Below is a small trained network, with its code and all its weights. Each question gives an input and a class and asks what happens when units are switched off, that is, made to give their printed mean instead of their output.

import numpy as np


def w(rows, s, z=0):
    codes = np.array(rows[::2]) - 128.0
    scale = np.full(codes.shape[1], s)
    scale[-1] = z or s
    return codes * scale


def norm(h):
    return h / np.sqrt((h * h).mean(-1, keepdims=True) + 1e-5)


def f(y):
    return y / 2 * (1 + np.tanh(0.7978845608 * (y + 0.044715 * y**3)))


def log_softmax(a):
    a = a - a.max(-1, keepdims=True)
    return a - np.log(np.exp(a).sum(-1, keepdims=True))


def net(x, mask):
    res = np.array(x, float).reshape(1, 7) / 4 @ E
    u = 0
    for l in range(3):
        y = f(norm(res) @ A[l][:, :-1].T + A[l][:, -1])
        res = res + np.where(mask[u : u + 5], y, B[l][:, -1]) @ B[l][:, :-1]
        u += 5
    return log_softmax(norm(res)[-1] @ U[:, :-1].T + U[:, -1])


A, B = {}, {}
E = w([
[191,144,169,166,90,131,119,132,163,70,184,201],'x0',
[62,121,105,157,138,148,122,129,132,139,112,156],'x1',
[158,174,96,142,136,143,143,66,134,40,145,124],'x2',
[110,46,50,122,172,150,9,107,177,108,98,141],'x3',
[209,139,88,102,116,95,61,208,134,115,177,176],'x4',
[186,213,78,109,215,182,174,190,109,110,76,159],'x5',
[72,127,152,59,63,111,123,81,106,150,86,135],'x6',
],0.0015)
A[0] = w([
[176,186,68,191,233,85,189,208,93,131,153,50,33],'0.n0',
[54,60,14,118,240,172,23,208,105,227,127,186,86],'0.n1',
[225,144,111,201,200,120,105,148,150,49,191,245,159],'0.n2',
[7,137,215,133,47,123,216,85,28,223,124,94,3],'0.n3',
[174,178,230,80,65,90,149,208,79,220,247,128,211],'0.n4',
],0.0017,0.0012)
B[0] = w([
[135,123,52,82,150,142,53,118,121,164,153,158,151],'0.n0',
[75,151,140,181,62,143,195,148,195,115,63,197,205],'0.n1',
[155,136,135,2,85,158,128,160,127,138,138,81,244],'0.n2',
[190,142,109,100,174,184,50,165,132,65,191,152,197],'0.n3',
[167,111,148,192,82,71,188,167,180,110,101,157,252],'0.n4',
],0.0029,0.0013)
A[1] = w([
[208,137,27,108,136,142,32,124,166,41,138,174,147],'1.n0',
[91,34,81,151,99,80,40,51,185,81,214,76,69],'1.n1',
[133,205,104,142,253,145,224,130,49,178,86,47,3],'1.n2',
[145,228,161,123,125,155,209,25,76,32,168,125,101],'1.n3',
[83,133,156,47,128,128,154,90,21,200,103,101,130],'1.n4',
],0.0026,0.0025)
B[1] = w([
[144,162,160,63,130,125,174,208,148,116,150,93,251],'1.n0',
[127,139,80,108,97,75,225,101,64,187,59,151,215],'1.n1',
[184,100,217,136,184,172,96,89,11,252,159,12,159],'1.n2',
[18,138,190,184,87,65,30,119,140,137,60,167,217],'1.n3',
[159,180,106,84,111,135,98,164,147,115,75,114,153],'1.n4',
],0.0036,0.0016)
A[2] = w([
[132,188,119,35,93,96,131,166,147,131,83,104,241],'2.n0',
[179,144,126,166,80,79,165,130,166,89,156,148,62],'2.n1',
[222,132,109,91,196,184,100,177,154,81,254,84,8],'2.n2',
[70,40,86,110,100,108,141,29,123,161,120,75,69],'2.n3',
[170,130,186,224,60,52,169,199,134,181,231,146,132],'2.n4',
],0.0037,0.0013)
B[2] = w([
[165,98,124,94,88,96,165,192,81,32,162,96,235],'2.n0',
[79,61,104,99,130,115,116,129,34,136,6,98,177],'2.n1',
[125,172,193,151,215,186,164,13,185,154,252,213,199],'2.n2',
[233,99,111,169,142,80,164,103,99,115,200,206,201],'2.n3',
[191,137,45,3,122,119,152,202,83,41,95,106,254],'2.n4',
],0.004,0.0032)
U = w([
[32,92,94,176,107,183,115,164,242,152,75,187,107],'0',
[137,48,84,216,113,64,168,9,112,164,155,193,146],'1',
[24,184,219,198,83,102,53,60,130,80,99,126,107],'2',
[112,132,142,138,104,116,83,106,199,187,169,100,3],'3',
[138,155,211,153,172,173,107,75,58,239,118,32,108],'4',
[175,181,145,85,212,197,169,144,186,121,255,146,155],'5',
[166,111,99,40,58,76,163,205,85,44,103,126,177],'6',
[93,147,95,168,180,184,121,148,123,186,87,81,100],'7',
],0.0076,0.0042)

Each question gives the input, the list of numbers given to net, and the class t.
The units are the neurons (one row each of A and B). Each row of codes is followed by its name. A weight is (code - 128) times the scale printed after its matrix; where a second scale follows, it is the last column's (A, B and U).
mask holds one flag per neuron, layer by layer. A switched-off neuron (its flag False) gives its mean, the last column of its row in B, instead of its output. The means were averaged over made-up inputs and are rounded, as every weight is.
A unit's drop is (log p(t) with every unit on - log p(t) with that unit switched off) / (log p(t) with every unit on - log p(t) with every unit switched off).
The circuit of an input: a set's keep is (log p(t) with only the set's units on - log p(t) with every unit switched off) / (log p(t) with every unit on - log p(t) with every unit switched off). Starting from the 12 units with the biggest drops (on a tie, the unit counted first), units are removed one at a time, each time the one whose removal leaves the highest keep (on an exact tie, the one counted first), for as long as the keep stays at least 0.8.
circuit, biggest first: the units of the circuit, biggest drop first
top k neurons: the k neurons with the biggest drops, biggest first
top k neurons in layer l: the k neurons of layer l with the biggest drops, biggest first
drop when u is switched off: that unit's drop, to one decimal
input [-7,-7,-6,-4,-4,-2,0], class 4: top 2 neurons in layer 1 => (1.n2; 1.n0)
input [0,-8,8,1,1,5,2], class 5: top 3 neurons => (1.n1; 0.n1; 2.n2)
input [2,-1,-8,-2,-6,0,-8], class 5: top 2 neurons => (1.n3; 1.n1)
input [7,-1,8,-5,-7,6,-7], class 2: top neuron in layer 1 => (1.n3)
input [-7,1,2,0,4,8,-3], class 5: circuit, biggest first => (2.n2; 1.n1)
input [3,7,-1,-8,-3,0,5], class 2: top 4 neurons => (1.n3; 0.n3; 1.n0; 2.n0)
input [-5,-5,-4,-7,-3,-3,-6], class 5: top 3 neurons in layer 1 => (1.n1; 1.n3; 1.n2)
input [-8,5,2,-4,-8,-6,-4], class 1: top 2 neurons => (2.n3; 1.n0)
input [-7,-6,-6,8,1,-3,3], class 1: circuit, biggest first => (2.n4; 2.n3)
input [1,3,-4,0,-4,2,-2], class 7: top 2 neurons => (0.n1; 1.n0)
input [-4,6,3,-5,8,2,-2], class 5: top 4 neurons => (2.n2; 0.n0; 1.n1; 1.n3)
input [-6,6,-6,8,4,0,4], class 0: circuit, biggest first => (0.n1; 2.n4)
input [7,3,-4,7,-5,5,0], class 0: top 3 neurons => (0.n1; 2.n4; 0.n3)
input [-4,-8,6,8,7,7,0], class 5: circuit, biggest first => (2.n2)
input [-2,8,-3,1,3,7,-6], class 5: top 2 neurons => (1.n3; 1.n1)
input [0,6,-8,-6,-7,3,6], class 4: top 2 neurons in layer 2 => (2.n4; 2.n1)
input [-7,-3,-7,6,6,-6,-5], class 1: top 2 neurons in layer 0 => (0.n3; 0.n2)
input [-8,7,0,-4,0,3,3], class 4: top 2 neurons => (1.n2; 2.n4)
input [-1,-8,5,4,-7,4,-4], class 4: top 2 neurons => (1.n2; 0.n3)
input [0,7,0,8,-1,1,-2], class 0: top 2 neurons => (0.n1; 2.n4)
input [-6,5,2,-5,-6,-8,1], class 1: circuit, biggest first => (2.n3)
input [6,1,5,-4,-1,6,6], class 2: top 2 neurons => (1.n3; 2.n4)
input [-4,-6,-2,7,1,-4,-3], class 1: top 2 neurons in layer 2 => (2.n4; 2.n3)
input [-3,2,1,-3,3,5,-1], class 5: top 2 neurons => (0.n0; 2.n2)
input [1,-7,-2,2,-4,7,2], class 4: top 2 neurons => (1.n2; 0.n3)
input [-7,4,5,8,-6,-1,4], class 1: top 2 neurons => (2.n3; 2.n4)
input [-5,4,2,-6,-1,8,5], class 4: circuit, biggest first => (1.n2)
input [-3,-3,0,2,0,-8,-5], class 1: top 2 neurons in layer 1 => (1.n0; 1.n1)
input [0,-7,8,3,6,7,3], class 5: top 2 neurons in layer 2 => (2.n2; 2.n4)
input [5,-1,8,-6,-4,-1,7], class 2: drop when 1.n3 is switched off => 0.6
